Below is a small trained network, with its code and all its weights. Each question gives an input and a target symbol and asks what happens when units are switched off, that is, made to give their printed mean instead of their output.

import numpy as np


def w(rows, s, z=0):
    codes = np.array(rows[::2]) - 128.0
    scale = np.full(codes.shape[1], s)
    scale[-1] = z or s
    return codes * scale


def f(y):
    return y / 2 * (1 + np.tanh(0.7978845608 * (y + 0.044715 * y**3)))


def softmax(a):
    e = np.exp(a - a.max(-1, keepdims=True))
    return e / e.sum(-1, keepdims=True)


def log_softmax(a):
    a = a - a.max(-1, keepdims=True)
    return a - np.log(np.exp(a).sum(-1, keepdims=True))


def net(x, mask):
    ids = ['αβγδεζηθλμπστψω'.index(c) for c in x.split()]
    T = len(ids)
    res = E[ids] + P[:T]
    q, k, v = (res @ M[0].T for M in (Q, K, V))
    z = softmax(np.where(np.tri(T) > 0, q @ k.T / 4**0.5, -1e9)) @ v
    res = res + np.where(mask[0], z, O[0][:, -1]) @ O[0][:, :-1]
    y = f(res @ A[0][:, :-1].T + A[0][:, -1])
    res = res + np.where(mask[1:13], y, B[0][:, -1]) @ B[0][:, :-1]
    return log_softmax(res[-1] @ U[:, :-1].T + U[:, -1])


Q, K, V, O, A, B = {}, {}, {}, {}, {}, {}
E = w([
[153,177,148,190,133,217,87,111,197,108],'α',
[168,151,78,168,208,130,115,94,83,66],'β',
[125,142,102,124,153,142,142,157,160,203],'γ',
[153,222,158,102,81,108,127,177,93,127],'δ',
[131,181,174,95,119,203,128,247,71,142],'ε',
[127,192,113,110,103,96,117,121,194,144],'ζ',
[142,130,121,149,77,165,63,204,113,181],'η',
[87,162,70,99,97,171,146,159,122,137],'θ',
[164,128,208,82,102,173,63,146,105,144],'λ',
[144,100,111,70,128,231,81,93,77,197],'μ',
[104,119,190,126,83,133,80,57,139,146],'π',
[60,138,146,141,135,188,147,159,131,38],'σ',
[186,221,138,134,120,254,122,70,150,183],'τ',
[50,106,70,98,160,151,157,218,157,93],'ψ',
[186,168,198,201,130,18,144,251,159,174],'ω',
],0.018)
P = w([
[145,141,157,208,99,186,129,158,126,82],'0',
[133,214,117,14,170,154,18,149,146,141],'1',
[194,85,124,114,95,155,145,200,151,55],'2',
[110,209,154,99,212,69,61,131,149,140],'3',
[245,40,118,106,106,159,94,153,162,99],'4',
[138,192,118,111,245,77,51,87,136,127],'5',
],0.011)
Q[0] = w([
[3,162,113,218,123,47,121,24,94,234],'head 0',
[122,123,92,91,57,145,116,91,237,124],'head 0',
[181,81,144,149,40,99,148,126,96,175],'head 0',
[181,124,76,80,115,155,62,118,163,80],'head 0',
],0.0072)
K[0] = w([
[74,152,127,123,60,165,114,108,146,140],'head 0',
[100,118,109,154,173,69,108,125,153,120],'head 0',
[154,111,159,114,136,125,129,136,128,184],'head 0',
[250,79,102,144,180,97,138,95,115,120],'head 0',
],0.012)
V[0] = w([
[128,65,188,167,120,123,144,255,128,175],'head 0',
[155,163,72,186,173,130,103,152,57,81],'head 0',
[186,218,154,182,142,71,89,172,202,95],'head 0',
[82,131,172,187,58,108,108,112,181,136],'head 0',
],0.0076)
O[0] = w([
[65,56,45,193,178,61,90,138,64,31,92],'head 0',
[62,54,188,136,118,97,172,22,48,141,249],'head 0',
[165,155,141,60,137,44,108,57,74,114,192],'head 0',
[151,136,66,110,68,143,115,140,102,2,65],'head 0',
],0.0085,0.013)
A[0] = w([
[73,95,16,106,125,98,110,120,87,119,239],'neuron 0',
[137,150,110,170,166,104,69,165,152,107,250],'neuron 1',
[160,70,88,105,137,125,92,100,139,83,126],'neuron 2',
[115,78,149,148,142,127,94,136,166,151,206],'neuron 3',
[163,164,126,99,107,76,97,125,96,174,165],'neuron 4',
[124,120,137,89,92,139,159,143,178,154,62],'neuron 5',
[145,90,114,208,117,126,178,84,123,133,234],'neuron 6',
[107,137,193,142,114,129,115,148,113,140,228],'neuron 7',
[137,175,175,103,102,101,127,115,146,102,103],'neuron 8',
[126,59,133,143,129,126,93,173,109,88,88],'neuron 9',
[111,99,84,135,10,147,153,151,164,110,244],'neuron 10',
[68,97,145,114,127,165,67,119,149,171,205],'neuron 11',
],0.011,0.0021)
B[0] = w([
[157,164,146,150,131,135,209,88,140,197,159],'neuron 0',
[134,202,107,23,107,169,142,109,129,191,160],'neuron 1',
[115,172,197,146,72,101,137,153,189,129,139],'neuron 2',
[139,155,95,77,168,176,149,171,78,133,142],'neuron 3',
[71,109,164,143,177,178,178,109,163,83,254],'neuron 4',
[213,53,157,212,139,123,108,72,118,123,147],'neuron 5',
[166,71,128,103,75,141,163,183,170,164,192],'neuron 6',
[163,98,79,38,111,125,106,49,165,144,239],'neuron 7',
[120,128,64,139,138,174,142,95,82,193,202],'neuron 8',
[118,38,95,191,202,126,58,78,205,147,159],'neuron 9',
[79,200,241,135,52,112,137,254,142,169,139],'neuron 10',
[124,207,148,102,179,116,158,132,103,127,204],'neuron 11',
],0.0077,0.0095)
U = w([
[197,32,154,79,73,139,210,150,105,144,170],'α',
[143,119,143,154,135,209,131,180,80,155,75],'β',
[136,125,79,108,106,150,165,152,126,149,134],'γ',
[176,149,121,151,104,204,138,135,109,126,78],'δ',
[135,112,172,147,168,75,112,113,137,74,122],'ε',
[96,254,122,37,119,118,135,131,145,144,164],'ζ',
[84,103,99,132,137,184,204,157,154,140,39],'η',
[102,122,144,177,71,127,63,138,128,224,140],'θ',
[154,89,149,94,105,135,11,122,143,111,104],'λ',
[114,168,190,140,76,136,197,192,112,164,95],'μ',
[131,159,212,121,59,118,84,151,135,134,89],'π',
[125,166,126,134,174,124,124,130,25,61,255],'σ',
[73,84,216,146,128,215,147,144,203,47,69],'τ',
[111,46,70,161,186,180,89,109,97,137,59],'ψ',
[179,147,137,130,73,155,92,109,113,87,128],'ω',
],0.0065,0.0033)

Each question gives the input, a string of symbols that net reads in full, and the target symbol t.
The units are the heads (4 rows each of Q, K, V and O) and the neurons (one row each of A and B). Each row of codes is followed by its name. A weight is (code - 128) times the scale printed after its matrix; where a second scale follows, it is the last column's (O, A, B and U).
mask holds one flag per unit, heads first, then neurons. A switched-off unit (its flag False) gives its mean, the last column of its rows in O or B, instead of its output. The means were averaged over made-up inputs and are rounded, as every weight is.
A unit's drop is (log p(t) with every unit on - log p(t) with that unit switched off) / (log p(t) with every unit on - log p(t) with every unit switched off).
The circuit of an input: a set's keep is (log p(t) with only the set's units on - log p(t) with every unit switched off) / (log p(t) with every unit on - log p(t) with every unit switched off). Starting from the 12 units with the biggest drops (on a tie, the unit counted first), units are removed one at a time, each time the one whose removal leaves the highest keep (on an exact tie, the one counted first), for as long as the keep stays at least 0.8.
units of the circuit, in order: the units of the circuit, biggest drop first
unit that matters most: the unit with the biggest drop
k most important neurons: the k neurons with the biggest drops, biggest first
drop of u: that unit's drop, to one decimal
input β ε β β β α, target ζ: unit that matters most	neuron 11
input β β α, target α: units of the circuit, in order	head 0; neuron 6; neuron 7
input α θ θ, target μ: units of the circuit, in order	neuron 10; head 0; neuron 7
input θ σ π η, target ζ: units of the circuit, in order	neuron 1; head 0
input ε β σ, target α: units of the circuit, in order	head 0; neuron 5; neuron 7
input η θ μ, target β: units of the circuit, in order	head 0; neuron 3; neuron 7
input ε σ π, target π: units of the circuit, in order	head 0; neuron 10; neuron 2
input ω σ σ, target ε: units of the circuit, in order	head 0; neuron 9; neuron 2
input α β α, target α: 2 most important neurons	neuron 5; neuron 7
input λ β β β ε σ, target ζ: units of the circuit, in order	head 0; neuron 11; neuron 5
input β γ β β β λ, target ζ: units of the circuit, in order	neuron 11; head 0; neuron 7
input β β α η, target ζ: units of the circuit, in order	neuron 11; neuron 7
input λ α η ζ η, target θ: 2 most important neurons	neuron 9; neuron 2
input ε ψ δ, target σ: 2 most important neurons	neuron 6; neuron 7
input ζ ω ε ε σ, target ε: most important neuron	neuron 9
input δ ε π β, target ζ: 2 most important neurons	neuron 1; neuron 2
input β β λ ζ ε μ, target ζ: 3 most important neurons	neuron 11; neuron 5; neuron 9
input π β ω, target ε: drop of head 0	1.3
input β σ σ, target α: drop of neuron 6	0.1
input β α η ω, target ζ: drop of neuron 1	0.8
input β β ε β β α, target ζ: drop of neuron 1	-0.1
input β ε σ σ, target σ: most important neuron	neuron 6
